Each row has a class, written as a number after it.
[ 22  12 -48   7  11 -21  37   0  -4  -2 -11  -8   7  11  45 -22  -1  19
  70  -9 -12 -18  29  -9 -26  62   9  -7  43  16 -52   1  -7 -11  29  22
 -64  34  47  -5   9  36]
1
[-15 -43  -5  16  31 -13  12   1  52  -9   0  46  26  29  28 -19   1   7
 -14 -27 -10  18 -25   6 -10   2 -17  31  19   4   1 -14  -6  41 -23 -21
  48   5  95 -26  13  -9]
9
[-21  32 -21  -9   6 -11   6  45  35 -32 -29  22   8  22  14 -13 -65  -4
 -17   2   3 -11  16  11 -46  25 -16   0   5   4 -25  10  20   0  -6  35
 -28  57  34  45  38   5]
4
[-69 -49 -42 -27   2  33  29  81  20 -28  55  30 -11 -10  30 -20 -21  38
 -47 -18 -10  13 -42   2 -18 -22 -13 -26   5  22  11 -12  -8  15   5  23
   0  35  58  18   8  52]
9
[-10   4  10   0 -21   2  31  -8 -21   2   9  -1  -9  37  43   2  23  24
 113  14   6  26  -8   9  29  27   2 -13  30  68  -1 -12  -1   6  11  49
  40 -16  -5   3  -8  -7]
8
[ 27  26  -2  34  15  25  27  51  36 -27  45  -6 -31  32 -21  -6  32  32
 -38 -18   6  34  13   4 -14  21   4  70 -15 -20  18 -15   2  26   4  22
 -21   2  36 -41  20  32]
3
[-33  12 -49   2  11 -18 -23  77  79   2 -19   3  35 -13  39 -22 -11  42
   2  -4   0  14 -35 -18  27  21 -21 -38   9  -1  -6 -34  -9 -21  48 -18
  14   1  35  33 -23  23]
6
[ 33  -8  32  11 -14  17 -12 -26  47  -2  -3 -79  31  13 -12 -43  14 -45
   4   2  -8  23  29  30 -13  -5   1  15   7  29 -27 -17  19   7 -25 -76
 -29 -41  47 -38  -1 -12]
2
[ 14  50  23  -5  25  -2 -21  65   2   5  -6 -28  17   3  -4 -31 -30  20
  15  15 -36  24  47   5 -17  -4 -12 -12  12   0 -27 -30 -41 -33  22  13
 -69  13  34   0  44   8]
8
[ -3 -38 -57   6  18 -21  -3  29  29  -7 -28  23   7  35  20   1  18  40
  54 -34  22   3 -25 -36   5   0  -8  44  11  -6   3 -26 -16  56   8  12
  56  10  50 -33 -29  24]
9
[-46  39  -6  21 -26  -2   5  25   7 -13 -10 -21   4  43  25  -7  -6  13
 -65 -54  -7 -19  17 -12  35  -6 -10   0 -12 -35 -16 -44  41   9  -3   6
  -3  17  37  31  12  13]
3
[-56 -14  -1  15  -7 -58  -2 -49  21   7   9  -5  13  -9 -10 -25  -7   6
   3  41  33 -10  21 -18 -11  34 -19   6  10  21 -18  -9 -12  -8   0  10
  10  19  29  -6   8  28]
7
[-23 -50 -40 -15  38 -32  40 -42   4  42  28  40   8   6  20 -31  -5 -11
  16   2 -64  -6  48 -73  34  18 -32 -16  38  18 -68  35   3 -38 -14 -57
  -7  40  59 -42 -15 -14]
5
[ 22  23  10   0 -14  -7  40 -10 -13  -5  16  38 -20  29  14  11  -2 -24
  44  35 -21  31  -8 -12  -6  53 -15 -27  17 -31  -2 -25  19 -25 -27   9
   1  12  22 -32   2 -24]
7
[-59 -15   2  17  38  12 -15 -11  47  13  19 -20  21   4  19   7  13  61
 -45 -15 -16  59  37  39 -15   8  15  22 -25 -26 -15 -30   8  -4 -19 -27
  15  10  31 -11  41   4]
3
[ 26  34 -57   4  -6   7 -22  16 -33 -23 -34   4 -37  -1 -15  -4  46  -3
  34  19 -18   5 -29 -35  -3  40  54 -12  27  -8   1  -3 -34   1  -8  20
 -57 -53   2 -45 -44  13]
0
[ -6  25   6  -3 -48 -34  10  14  56 -25  64 -31 -33  14 -13 -12 -26  13
  43  10  -3  15 -32   0  -4  27  -3  26  16  -2   9  41  35  39  16   3
 -57 -23   0 -52  -3   9]
3
[-60  12  13 -22  39  -3  11  53  14 -21  48 -17  15   4   1  23   5  46
  -8  -3 -25  10 -10 -14  -4  36   7  37  32 -13   3   0 -67 -22 -88 -23
  23  20 -21 -43  35   0]
5
[ -8 -20   4  14  -8 -18 -39  45   3  -2   4   3  18  -2  18  49 -30  84
  32  25  -7 -34 -10  12  39  90  -3  75  39 -13  36  44 -48  29  28 -23
 -40  11 -37 -47 -57  24]
1
[-56   9 -13 -13   1 -12 -32  12 -31   0  28 -14  -3  48   3  11 -35  14
  38 -30 -34  14  19   7  20 -21  -3 -12  46 -29 -37 -37  39  27  -9  19
  24  50 -48  -8 -16 -16]
2
[-21  16 -22  38  16  27 -42 -48  18 -32 -16  14  10  33   6 -14 -57 -15
 -20 -15  42   9  32  -9 -39 -53 -42   1   2  14 -43   7 -23 -30 -27  19
   5  30  23  12  -8 -16]
2
[-55  95  18  -7  19  -2 -26  25  13  -2   5 -38   7  40   1 -20 -56  -6
  37  -6  28  -9 -41   4 -29 -24 -33 -28 -33 -24  25   0  15  10 -47 -21
  22   0 -24  44  38 -23]
0
[-92 -44 -30   4  41 -29  28  12 -40 -55 -14 -60 -20  21  33 -26  -3  11
 -45 -30  19  -6  31  -3 -15 -18   2   2 -29  14 -11 -24  13  -5 -35  21
  46 -30  88  81  23  16]
8
[-40   0   5 -11 -12 -19 -33  14  33  16  24   0  -4 -17  31  11 -22  19
  23  -5 -18   7 -35  -6  14  31  -2  -6 -23 -10  19  34  16  35 -10   9
  25 -30 -34  13 -38  -6]
0
[ 15  -4  32 -41   9   2  19 -11  29 -15 -33   1  -4  23 -19   0   8 -17
   6 -26  -9  48  24  28 -33 -12  24 -22 -18 -22 -14 -54 -14  -5 -38 -22
   5  -4  85   7  55 -28]
8
[-69 -17  31 -23   1  -9   1  69  12  -1  45  -3  17  18  70   6 -29 -25
 -12 -27 -26 -18  27 -18  28  -9 -25 -30  45  58  -2  13 -14  -7 -27  43
  20  16  17  -6  -9 -19]
8
[-14   4  11  19 -35 -16   7   0  31  -5  74 -15  13   4  -3  18  -4  53
 -30 -36 -43  12 -58  -6  13 -42 -15  19  18 -37  40  52  36  -4  -7 -14
 -17 -23  -8  -6 -28 -25]
0
[ 41  14  -8  39 -41  37 -37  -2  68  25  13 -12 -35  20 -27 -13  -4  -8
  35   0   1   4 -13  21  13  -2 -32  42 -25 -48  -3  -3   1  13  27 -32
 -11  -3  47 -26 -23  20]
3
[-15 -17  13 -36 -38 -45 -22  14  22 -30 -18 -20   8  38  -9   0 -61  47
  36  56 -23  43 -21 -18 -33  16 -45   4 -12 -15  20  21  12 -26 -56 -49
 -18 -15  13  41 -30 -18]
7
[-19 -32  41 -14  -5 -19  53 -26   4 -20  79 -41 -32  14  16   4  11 -15
  -2 -36 -17  32  41   3  -2 -14   1  21  -4  -2 -22  44  36 -38 -48  25
   8 -29   8  27   2 -34]
6
[ -3   1 -20  -1   0  10  -9   0 -11  26 -36  42 -14  52  42  -1  13  23
  57 -22 -15  17  -4 -20   2  -9  -9  -7 -11 -32  -1 -17 -18   0 -20   4
 -12  14  81   2 -19  -3]
9
[-12  27 -22 -12  11 -22 -13 -24 -14  -9   9  74  16  25   9   4 -29  74
  63 -27 -16  41   5 -12 -22  11 -33  38 -17  -8 -31   9   2 -16   5  31
 -41  27  38  39  15  -6]
1
[-10  -7  -7   3  36 -34  35 -40 -49 -28  26  25  30  19  54  44 -32  19
 -10 -56 -16 -13  17 -23 -18 -17 -19 -55   0 -13 -12 -14  10  -5 -49 -16
 -28  27  69  13   5 -22]
5
[ 42 -25 -26 -25 -16  -4  20 -11  -9 -15 -60  -3  11  26 -23 -41 -34  -4
  44  30 -30  -2  31   8   3  39 -10  56  -5  32 -57   3  24  25  -6   4
   5  11  31  14   7  -7]
2
[-24 -67  -9 -40 -12  16 -38  27  13 -13 -41  19 -34  46   7  26 -22  14
 -34 -16 -15  64  32 -23  -3 -10  -5   5 -11 -68  -4 -22  -6   5 -20 -57
 -12  24  42 -12 -64 -13]
2
[  1  13  12 -10 -24  36   2  37   9 -35  13 -38  30  18  23  20 -33  27
  40 -13 -24  27 -17  18 -13  -3  -4  34  -8  -9   2  21   7   1 -68 -42
  10 -47 -53   4 -14  -4]
6
[-34  44 -54  35 -38  11 -40 -12  18  -1 -24 -27  47   9   5 -34 -36  62
  39   3 -15   5  18  -8  16  10 -19  64 -33  17 -49   1  33  23  14 -18
 -41 -32   5 -11  -3  46]
3
[-24 -37  -9   4 -17 -37  12  -6  70 -40  14 -57  21  22  19  38 -17  61
 -30   4  10  29   9  25 -38   1   0  11   9   0  26   8  44 -32 -43   9
  -2  16  30  21  -8 -21]
7
[ 46  19  49 -14 -66 -22  27 -26  67   6 -33  -6 -19   9 -35  25  -2 -33
 -13   3  46 -13   3  24  11 -19   8  -4  14 -29  26  -3  15  -6  45   0
 -43  23  43 -10  16 -33]
7
[-64  85  37   2   1 -66 -13 -15  39 -16  40 -24   5  42  -5  -2  -4  25
  63 -26  18  35 -19  -6   5   1   2  -5  35 -15 -11  -4  18   6  -7  -8
 -32   0  -9 -18  51 -37]
4
[-50  42  57  -4  -1  16  24  49   1 -17  20 -54 -20  44   1 -38 -26  -5
   2 -22 -29  -4 -22  14  14 -48   1  15   9 -17   4   7 -18  50 -31 -13
  25 -44 -13   2  54   8]
3
[ 17  27  -9  18  62 -19 -34 -10 -60 -22   2  49 -20  21  -2   8  37 -33
   6  -5  10   1  17 -25   5  40   7 -32 -17   5   6 -62 -41  13 -42  14
 -19 -12  73 -39   0 -13]
8
[ 59 -12  -5 -49  -8 -56 -22 -11  34   9 -36  11  -7  23 -35 -25  13 -22
  64 -38 -30  -3  -9 -53 -36  -9  21 -30  12 -37 -22 -15 -39  44 -42 -35
 -23 -15  51 -23 -26  16]
9
[ 37  -7   9  18   3   6  -9 -26 -10 -15 -27  11  -3  21  20  -2 -34 -14
  35  24  35   0 -11   3 -26  -1 -44   9 -11  19 -19 -22 -44  14 -13  49
  20  48  28 -16  28 -27]
0
[-51  43  47 -44 -31 -26  40 -13 -11 -18  27 -31 -23  42 -22 -14 -27 -15
 -18  -9   6 -10  25 -38 -23 -20  15 -37  35   0  -4  38   0   3 -64 -43
 -42  15 -69  14  24  12]
7
[-36 -10 -28  13 -34  52  22  10 -19 -13  35 -39 -16  13  37   6  57 -24
 -19 -28  40  26  51   2 -11  60 -25  77 -15  14 -58 -23  32 -62 -30  -7
  58  13 -14  43   7  20]
3
[-19 -30 -15   2  15   4   4   3 -15   3  -8  12  15  11  51 -26 -20 -38
  25 -10 -27  20   4 -11 -24 -15 -35 -43  -9 -14 -29 -45  -1  -2 -20 -34
  15  -9  99  -9   5   4]
8
[ 50  -5  23 -25  -3  30  36  49  16 -54  33  -6  -3  24 -25   8  -2  47
  16 -28 -36  86  -1  10 -20 -33  -7  58  20  -7   0   2  26 -20  20   7
 -27 -38  -1  -8   6 -24]
1
[ 42  64  20 -36  -3 -10 -25  62  23 -11  -2 -25   3 -37  19   3 -43 -37
  19 -58   7 -32 -23   6  30 -17 -13 -14 -38 -27 -27  11 -23  32  12 -47
 -67 -14  -9  27  52 -23]
6
[-21 -43 -65   7  16 -11  24 -56 -34   4  20  -9   6   1  13   0  13  43
  17 -22  -1  28  23 -38  -2  -4 -19  -1 -32 -29 -51 -25  24  -3  11 -67
 -10  18  44 -28  11  22]
3
[  1 -50  -2 -45 -20  23 -34  34  -3 -34  -3  56 -29  -9  33  54 -38  13
  -1  -3 -17  38   2 -24   8  -3 -10  23 -16 -13   0  18 -17   3 -14  65
 -28   6 -23 -49 -47 -31]
1
[ 16 -15 -34 -32  19  36  48  35  -1 -18 -24  14  -5  12  41  -4  -2  -6
  -3 -12 -25  29  12  -7   3  -4   7 -21  13  25 -33  11  11 -25   0  16
   8  13  14  16  10 -35]
2
[-25  46 -28  -8  31  26  26 -32  -6 -19 -17   2  38  -6  46  17  11  33
  21 -28   8  17  -1   7 -14  21  21   1 -52   4 -16  -6  23 -25 -52   3
 -14 -23   9  -1  48 -21]
1
[ 19 -19  31 -14  29 -15  36 -14 -17  -9 -35 -14  -8  20   7  -3  11  21
  15   5   3  -2  48 -10  29  47   2   7   1  44 -30 -17 -41 -12 -16   8
  41   8  11  48  15  -6]
5
[-34  89 -29 -14  -3  32  21  50  19  -7 -16   4  29  31 -10 -44 -30  65
  26  18  -4   2 -58   8 -35 -23 -12 -34 -10   2  21  -5  -6 -34 -18 -16
 -42  14  32  51  48  26]
9
[ 21  11 -20 -38  11   3  36 -39  12 -25 -33  -6   2  28  28 -12 -14  17
  54 -40  19  -1  15  -4 -48 -17  11  24 -28  54 -19  80  12  14 -45 -13
 -43 -18   8  54  26 -13]
1
[-16 -41 -37   9 -30  63  39  13  -1  24  48  33 -38  13  24  -2  27  -2
  47  17 -15  -6 -21  34  16  35  -8 -13  34  14   1  -5  -1 -46  18  26
  19  29  80   5 -33  24]
9
[ 23  -4  -8  17  -4  28   8  19 -30  -6  27  67  -2  70  22 -29 -12 -23
  40 -11 -19  35  -2 -17 -10 -24 -59   3  26  23  -8 -33  30  12   4  -2
 -21  17  93 -23 -27  -4]
9
[ 13   6  14  10   9  23  56  17  32 -14 -16  -3  -3   7  35  -9   7  27
  14  25 -17  31  -4  29 -23  56  12   6   2  10  -3  20 -27 -36  -3  19
  29 -41  38  33  26   1]
3
[-40 -43 -38 -35 -23  -2 -16 -35  26 -38  23 -31 -59 -25 -35  -1   6  27
  11 -22  45  20 -12  10   3 -50   8   8 -19   1 -29  -4 -17 -19  35  21
 -59  15  52   1  21   3]
1
[-32  10 -45  16  -4  11  40  35  19 -25 -25  -1  -8  11  42  18 -21  25
 -18  -1  22  -4  28 -12   2  43 -11  58   4 -27 -26 -12   0 -29   4  33
 -13  52  46 -23  16  11]
5
[-40  -5  23 -29  -1 -20 -42  39  60 -25 -11 -35 -37  19  24   9   1 -59
 -12 -58   0 -26 -16   9  49 -27  10   5  32 -21 -14 -16 -29  17 -28  21
  -3   3  53 -36  21 -59]
1
[-114   10    1  -16  -16  -14  -45   67   -9  -31  -14  -22  -51   64
   50    1  -39    8   28    2   18   12  -18    3   25  -17  -34  -24
   27   -1   -6  -14   -9  -21   -9   34    6   36   27   69    2  -27]
4
[ 16  13  21 -11 -38 -49  45 -29  -8 -40  16  35   5  33  21  -1 -40  11
  12   7  -4  20 -21 -27   3  23 -37 -58 -18  10   6 -26  41  10 -13  -8
 -59   9  78  13   9 -16]
7
[-15 -17 -34  -3  45 -13 -30 -11 -27 -18 -55 -57  15  32  13 -37 -25  71
  15  19 -28  40  15 -12 -19 -45  -7 -19  -9   4 -36  -5 -26 -11 -25 -38
 -32   2  17  34  11 -11]
2
[  4  56  12  -9  -5  14  29  14  34 -48  88  11  17  20  -5  -3 -54  27
  -6 -53 -18  35  25 -13   5  -3 -14  26 -42  29 -15  24  65  34 -23  33
 -66  -7   8 -32  16  -8]
2
[-85   7 -46   7  21 -34 -31   3 -44  -3  33  56  17  14  33   5 -29  81
  71  33 -28  22 -44  27  -4  28 -19   7  33  -3   4 -23  15  14  24  50
 -39  40  39 -23   6   4]
1
[-38  67   3  26  10   6 -20  -8 -14   3   3 -17  35  58  34 -15   0  38
  55 -48 -42  13 -17 -23   5 -29 -15  20 -15 -36 -15  -9   4  -7 -93 -12
  22 -37   6   6  12 -14]
9
[ 63 -10  12  17   6 -14  28  28 100 -12 -20 -28  26 -11  34  -7  -6  37
   9 -26 -10 -19  -9  16  29  48   9  54 -16  18 -12  37 -36  38  -8   8
  30 -18   8  14  17   6]
6
[-31 -17   3   5 -17 -21  -9   4  17 -24   3  38 -51  13  19 -15 -17  26
 -37 -16   9  23 -16 -17  25  38 -14  18  15 -27 -19  24 -30  -2  23 -32
 -37   7  41  32  -5   2]
9
[-30  18   3   8  28 -31 -63  17 -31 -18 -25  25  10  24  22 -25 -46 -18
 -10 -19 -13  13  31 -13   2   7 -32   3  20 -12 -59 -41 -29  22   2   4
 -22  25  36  13   8 -12]
2
[ 61  53   3  14  -2  52 -10  57   9 -10   9  19   2   6 -14  20 -14  11
  54  -5   4  -8 -30   5 -30  13  -5  68  10 -18  13  43 -61  21 -25  42
  41  -8 -94 -11 -21  20]
2
[ -6 -16 -16  19  -9 -16 -54 -19 -10  -7  -2 -30   3   5 -51 -22  12 -22
   8   5 -24  45   0  12 -14 -25 -25  84   6 -44 -37 -17  59  -1   1 -38
  64 -63 -32   7 -18 -22]
3
[-29   6   6   8 -14 -43 -48  27  45 -54 -45 -41  12 -12  -3  19   9   8
 -95  11  63  37 -17  -1 -11  21   8  72  27 -22   2 -32  -7   6  10   3
 -17  17 -29 -51  32 -48]
0
[ 29  44  12   7 -15  35 -49 -25  12 -26 -73  -4  -5   6 -10 -17 -25   4
  18  23  21   9  19  31   1  54  30  37  -7  38 -48   7 -52  35 -25  13
  -2 -14 -80  21  11   7]
2
[ 37  79  25  -4 -23  32 -29  46  22 -36  -3  -1 -53  33 -55 -33 -52 -45
   1  28  -6  15  -7  20  -2 -41  -7 -31  50  -8 -15 -15 -16 -20  34  66
 -68  23  -5 -17  10 -31]
2
[-55 -22  -9 -29  10  15  -3  33  22 -19   8 -15   1  33  31  20   9 -24
 -10 -35  29  19   5  -3  -4 -33 -15  -9  28  10  14 -13  39 -35 -10 -16
  30   2  18   7 -27 -37]
1
[-30   0  14 -18  27  36  18  -5  55  23  -4  40   6  37   8  28  21  18
 -21 -44   8  33  44  20 -25   0  37 -42 -47 -14  28 -40  26  28 -34  -4
  17  32  55   7   4  20]
4
[-93  45  43  -6  -4  -5  -5  11  13 -14 -24   6   5  58  25   7   9  28
 -18   0  35  55   4  -9 -11  57  -4  38 -43 -28  38 -25   9 -14 -61 -17
  28 -27  40  25   5 -20]
0
[-12 -18 -22   9  20  24 -21 -38  -7   1  12  10 -18  34   3 -10  -6  36
   3  17  -7  42  14  -7  -9  -2 -32  -2 -41  12 -18 -14  -5 -26 -43  12
   0  45  41  11   6 -21]
0
[-12  -5  -3  31  21  -1  41 -13  53   2 -21 -13  -1  16  18 -42 -12  35
 -56  25  -1  -4  22  -9  -8  16 -17  33 -17  18  -5  31   0 -14 -20   4
   9  23  33  29  15  18]
5
